The symbols move the objects like this.
cn: u>nm, r>sr, s>pp
sg: u>jd, r>lb, s>jj
hm: u>qz, r>jg, s>rc
pq: u>pj, r>lj, s>gp
nr: u>jz, r>rc, s>dt
md: u>sn, r>hp, s>rd
sl: u>jj, r>mg, s>qm
lp: u>lj, r>gq, s>md
hh: u>hd, r>pj, s>pj
sj: u>mj, r>cn, s>sr
jz: u>sg, r>cp, s>sl
rc: u>dd, r>rc, s>jd
fg: u>mg, r>pj, s>dj
hd: u>fr, r>sg, s>nr
gn: u>gh, r>cl, s>rf
tn: u>dj, r>dt, s>hj
zr: u>bq, r>gt, s>sr
lf: u>gn, r>sn, s>hp
hj: u>ml, r>fm, s>sl
gq: u>gp, r>md, s>lf
dj: u>rm, r>lp, s>gq
mg: u>hh, r>qm, s>pq
cl: u>gj, r>rf, s>lj
dt: u>cj, r>hj, s>fm
qm: u>fg, r>pq, s>lj
nm: u>sj, r>ls, s>qr
mc: u>pp, r>bn, s>gn
cp: u>nr, r>cj, s>ml
zp: u>pr, r>ls, s>qg
ls: u>bq, r>qg, s>qz
ml: u>dt, r>rm, s>jj
ft: u>rf, r>lf, s>nm
jn: u>rd, r>ft, s>dr
bq: u>zp, r>qq, s>gz
hp: u>dr, r>gn, s>gh
rf: u>jn, r>tr, s>sj
sr: u>qq, r>pp, s>zr
jg: u>mc, r>rc, s>fr
fm: u>rm, r>sl, s>mg
dn: u>hp, r>gj, s>gn
qq: u>cn, r>qr, s>mc
gp: u>lj, r>sn, s>pj
lj: u>dj, r>gp, s>sn
cj: u>lb, r>hd, s>rm
sn: u>fm, r>dr, s>fm
dd: u>cp, r>fr, s>hd
gj: u>pq, r>gn, s>rd
lb: u>rc, r>hd, s>sg
qz: u>gz, r>hg, s>dd
jj: u>fm, r>hh, s>fg
fr: u>lb, r>jd, s>jz
mj: u>tr, r>nm, s>qq
dr: u>md, r>dn, s>rm
gz: u>qg, r>hm, s>jg
qr: u>sr, r>mc, s>bn
gh: u>gj, r>lf, s>jn
pj: u>qm, r>dj, s>lp
tr: u>ft, r>sj, s>cn
pp: u>qr, r>zr, s>gt
pr: u>gt, r>bq, s>ch
jd: u>hm, r>mg, s>cp
qg: u>ch, r>qz, s>hg
rd: u>dn, r>gh, s>qr
gt: u>bn, r>zp, s>ls
hg: u>hm, r>dd, s>pp
bn: u>zr, r>hd, s>bq
rm: u>hj, r>pq, s>hh
ch: u>ls, r>gz, s>hm

In the rows, 569 means zero.

The rows follow the links: the fewer symbols apart two objects are, the more alike their rows tend to be.

Each row is also shifted at random along 2 hidden directions that mean nothing.

Some objects, each with a row of numbers:
cp [ 539  505  617  668  504  543  573  546  617  648  660  507  621  573  479  581  525  641  538  637  735  548  503  446  438  566  587  573  524  608  442  546  569  673  520  563  595  567  553  595  608  566  575  517  619  448  602  568  581  543  536  684  511  510  627  600  568  530  581  594  614  630  569]
qm [ 736  642  549  581  519  600  598  568  522  599  473  566  556  502  653  613  449  628  504  563  562  565  650  621  582  645  543  672  651  591  632  661  610  581  544  542  496  535  392  462  681  570  443  582  631  533  559  564  467  480  549  616  558  591  601  562  679  645  560  514  499  488  513]
qz [ 497  520  558  560  595  495  552  683  541  694  535  528  553  615  501  569  572  444  595  574  477  606  486  621  606  502  536  451  538  507  548  543  605  583  537  663  581  552  620  584  506  518  581  479  410  601  654  496  620  542  565  519  545  592  576  598  535  643  596  583  597  487  626]
rd [ 423  583  558  508  579  589  551  482  607  490  613  561  588  523  566  489  626  604  514  514  530  610  640  607  533  555  594  546  664  581  601  533  623  539  608  617  530  567  647  618  466  604  606  691  558  573  514  666  629  673  630  462  604  501  494  562  576  544  651  600  525  593  519]
pr [ 649  614  578  521  660  666  651  667  538  581  531  641  518  638  663  579  559  549  640  552  624  530  524  579  561  550  517  570  589  571  628  570  550  552  491  496  651  442  598  558  538  555  537  539  496  691  561  525  494  554  566  476  615  631  557  588  561  585  511  579  576  625  672]
qr [ 703  582  663  639  604  618  627  501  623  615  539  660  576  619  529  553  635  597  587  511  548  613  675  517  646  565  607  603  520  566  696  572  658  485  553  610  671  600  477  422  572  672  610  647  725  580  502  552  577  524  605  634  584  546  504  533  559  543  557  553  563  613  507]
tn [ 869  540  619  608  557  386  595  496  562  631  544  570  635  581  564  548  521  683  496  550  699  527  577  359  580  515  623  600  493  551  540  546  562  631  506  543  642  493  473  495  776  726  545  445  675  453  548  550  667  591  591  728  512  449  714  630  721  551  621  632  569  637  596]
gj [ 429  551  601  497  585  564  547  488  635  534  638  552  676  514  528  518  568  654  486  583  622  612  629  571  473  523  547  584  643  554  566  527  656  595  567  587  520  546  613  517  557  576  515  682  583  547  479  626  649  703  578  537  477  500  628  616  626  640  653  634  543  572  601]
gq [ 633  582  561  529  517  608  595  529  560  509  500  608  577  525  644  608  603  574  481  568  650  513  646  599  638  479  661  565  568  593  632  568  470  583  555  559  568  462  516  652  646  622  582  558  556  537  580  599  681  611  670  696  581  552  567  563  566  499  586  439  516  573  635]
pq [ 616  610  559  550  567  578  575  574  549  543  547  539  616  470  634  623  493  620  488  610  592  545  653  602  591  560  550  654  693  573  617  604  576  604  543  553  514  567  509  485  647  580  486  608  582  523  554  560  511  573  499  641  513  574  603  564  704  658  574  508  535  471  581]
lj [ 229  508  538  520  549  611  520  587  553  434  520  581  635  397  610  610  592  615  490  647  597  511  642  589  597  507  574  575  599  524  562  550  426  631  636  570  443  557  643  654  603  538  558  536  508  477  604  575  695  685  519  667  408  498  591  576  646  614  619  501  520  484  716]
jd [ 512  520  601  658  457  597  559  582  647  729  560  489  604  554  428  591  487  566  497  633  692  604  576  562  470  555  585  577  521  596  561  638  625  646  522  651  561  551  425  584  583  560  556  602  571  478  562  524  578  470  595  695  489  530  638  641  585  552  556  538  579  581  552]
md [ 627  608  547  505  536  562  583  516  621  496  508  600  524  561  694  546  583  592  486  498  565  552  635  642  636  566  667  565  587  611  626  598  510  588  595  610  513  510  566  690  561  558  619  626  536  565  572  626  609  583  706  544  699  649  507  561  524  490  578  490  558  571  549]
dd [ 791  570  628  666  491  532  597  647  632  707  600  489  619  662  467  576  494  452  540  647  638  608  530  585  571  569  577  549  588  600  567  575  670  659  488  633  622  554  508  508  564  496  575  591  581  543  594  514  488  478  546  618  629  703  616  565  504  528  558  569  631  535  550]
ft [ 597  572  511  448  530  545  480  437  533  543  623  587  563  596  570  598  650  561  541  532  635  580  558  528  491  555  578  670  468  552  553  580  573  484  526  570  578  540  488  565  665  675  606  515  564  602  490  548  690  586  637  558  522  524  748  663  477  555  523  623  511  564  550]
rm [ 548  640  505  593  616  445  597  678  510  394  645  557  519  558  664  494  513  582  659  575  399  512  509  558  686  708  548  500  647  596  477  512  448  644  702  514  458  682  832  703  556  432  587  514  542  606  710  588  354  590  402  477  732  661  413  480  576  577  571  596  613  524  551]
qg [ 580  538  558  511  592  534  585  665  521  686  454  597  546  618  559  578  576  516  564  582  580  570  465  578  576  487  538  497  493  521  589  526  566  551  519  632  618  478  533  550  551  578  562  474  426  597  551  522  647  582  601  524  499  590  578  618  601  638  587  624  559  569  639]
mg [ 259  566  479  599  577  610  538  629  527  562  512  562  560  470  595  591  469  633  591  575  422  537  534  631  553  651  482  576  625  581  540  614  537  568  624  574  435  658  567  638  515  473  536  551  523  521  630  583  478  549  538  539  491  536  510  559  650  646  609  553  538  465  540]
lb [ 701  570  603  663  498  650  594  591  618  647  626  515  577  618  549  607  485  550  569  641  695  583  573  629  492  632  586  607  610  666  498  629  585  636  534  531  623  560  463  556  560  500  549  648  624  594  561  562  412  462  521  649  657  672  630  547  525  470  511  513  619  579  509]
mc [ 469  480  676  647  576  591  593  447  636  657  477  623  643  521  395  568  669  672  471  533  630  601  654  483  573  467  599  573  466  539  660  576  646  553  537  672  652  558  442  435  538  712  591  621  700  480  472  561  752  591  660  706  395  407  548  624  652  570  647  572  568  642  561]

Start, symbols taken left to right, then the object you end at.
Answers are names.
[ 667  540  589  675  484  598  569  552  632  695  621  536  553  581  514  611  433  641  492  590  743  580  539  505  447  619  607  637  549  623  502  627  610  616  516  530  593  525  432  566  647  582  516  616  660  523  549  560  517  460  598  662  531  549  658  615  575  492  522  564  593  662  514]
s s s => lj
[ 362  559  550  519  546  604  570  570  549  449  492  578  595  447  644  616  617  595  513  613  577  521  634  595  629  513  626  528  576  547  575  579  411  589  624  557  491  540  620  696  565  527  599  546  494  520  612  566  674  647  575  664  526  551  547  559  599  500  599  476  557  525  675]
u u s => gq
[ 492  578  494  534  611  573  468  528  500  479  683  556  540  597  587  608  661  449  668  558  470  633  550  588  571  622  520  587  507  530  523  536  521  488  614  547  561  700  664  578  562  575  636  508  569  666  606  579  580  576  531  470  590  593  614  564  437  560  473  617  552  507  522]
r u => mj
[ 511  547  654  683  664  685  684  654  602  542  563  646  557  581  562  567  636  569  681  596  520  590  627  583  618  579  556  533  589  603  629  571  554  524  592  491  636  589  676  509  443  495  569  652  627  665  570  587  473  580  513  524  630  600  417  486  574  551  546  521  610  635  627]
s r => qq
[ 763  641  560  499  530  581  605  479  612  574  564  567  559  618  640  513  556  609  467  494  592  586  617  632  546  564  666  577  659  614  626  575  641  592  603  588  535  495  538  600  553  613  590  703  597  612  486  638  601  576  653  480  719  614  566  573  534  495  609  555  526  598  495]
r u => gh
[ 615  567  584  611  582  407  540  520  556  560  594  560  610  568  562  522  519  708  570  541  605  538  504  409  610  575  574  560  520  526  524  569  562  589  577  561  571  580  600  555  666  649  558  430  632  483  583  551  629  597  582  645  555  468  597  614  668  600  634  647  579  612  574]
s s s => lj
[ 814  572  637  521  513  519  595  494  547  576  453  612  619  506  655  634  569  665  422  565  713  484  663  468  640  472  648  672  555  573  613  595  509  645  508  546  613  444  392  512  775  707  511  502  647  472  545  574  701  558  619  788  480  504  709  636  719  538  612  472  511  571  645]
s u => gp
[ 685  538  627  667  451  554  523  533  651  783  558  506  649  607  386  579  515  542  461  632  750  610  569  536  508  491  637  588  484  590  574  594  675  651  489  669  657  525  367  493  641  594  548  601  600  442  518  542  639  486  657  746  499  545  686  654  594  577  599  545  589  597  544]
r s => jd
[ 592  620  548  464  574  550  481  500  512  493  703  539  592  611  565  594  583  518  593  579  566  607  566  572  495  602  561  646  608  537  505  527  630  531  582  554  563  628  638  504  606  571  596  571  546  648  539  594  566  616  517  456  561  575  681  572  497  580  518  660  565  510  526]
s u r => nm
[ 886  637  614  589  699  644  714  714  567  543  537  677  484  669  705  553  574  469  726  589  538  566  575  632  644  638  528  562  675  624  676  557  567  510  548  441  676  539  655  443  467  476  512  672  570  805  585  536  319  510  457  406  779  753  462  457  482  539  454  523  622  623  597]
u r => hd
[ 503  607  519  444  561  564  490  453  550  522  663  555  572  580  587  524  628  588  534  501  592  629  578  588  472  569  609  612  604  574  509  550  615  514  589  626  526  553  587  626  557  625  630  634  561  613  497  624  651  636  635  450  587  522  618  613  508  556  605  656  537  606  527]
s u s => rd
[ 722  568  612  662  482  637  595  643  611  651  621  507  558  611  498  574  474  488  550  662  661  607  540  622  518  603  579  587  606  629  539  608  647  620  562  574  579  549  491  535  532  502  538  669  619  587  587  535  412  424  531  631  657  700  598  583  489  474  504  513  612  551  511]
u u => rc
[ 589  589  512  438  542  566  526  496  577  494  607  575  527  550  640  536  589  588  498  525  591  584  607  642  548  535  654  577  616  581  575  548  560  537  599  613  513  497  583  682  556  605  637  622  508  608  536  672  648  618  665  507  653  574  575  577  509  513  601  547  529  605  570]
s u s => rm
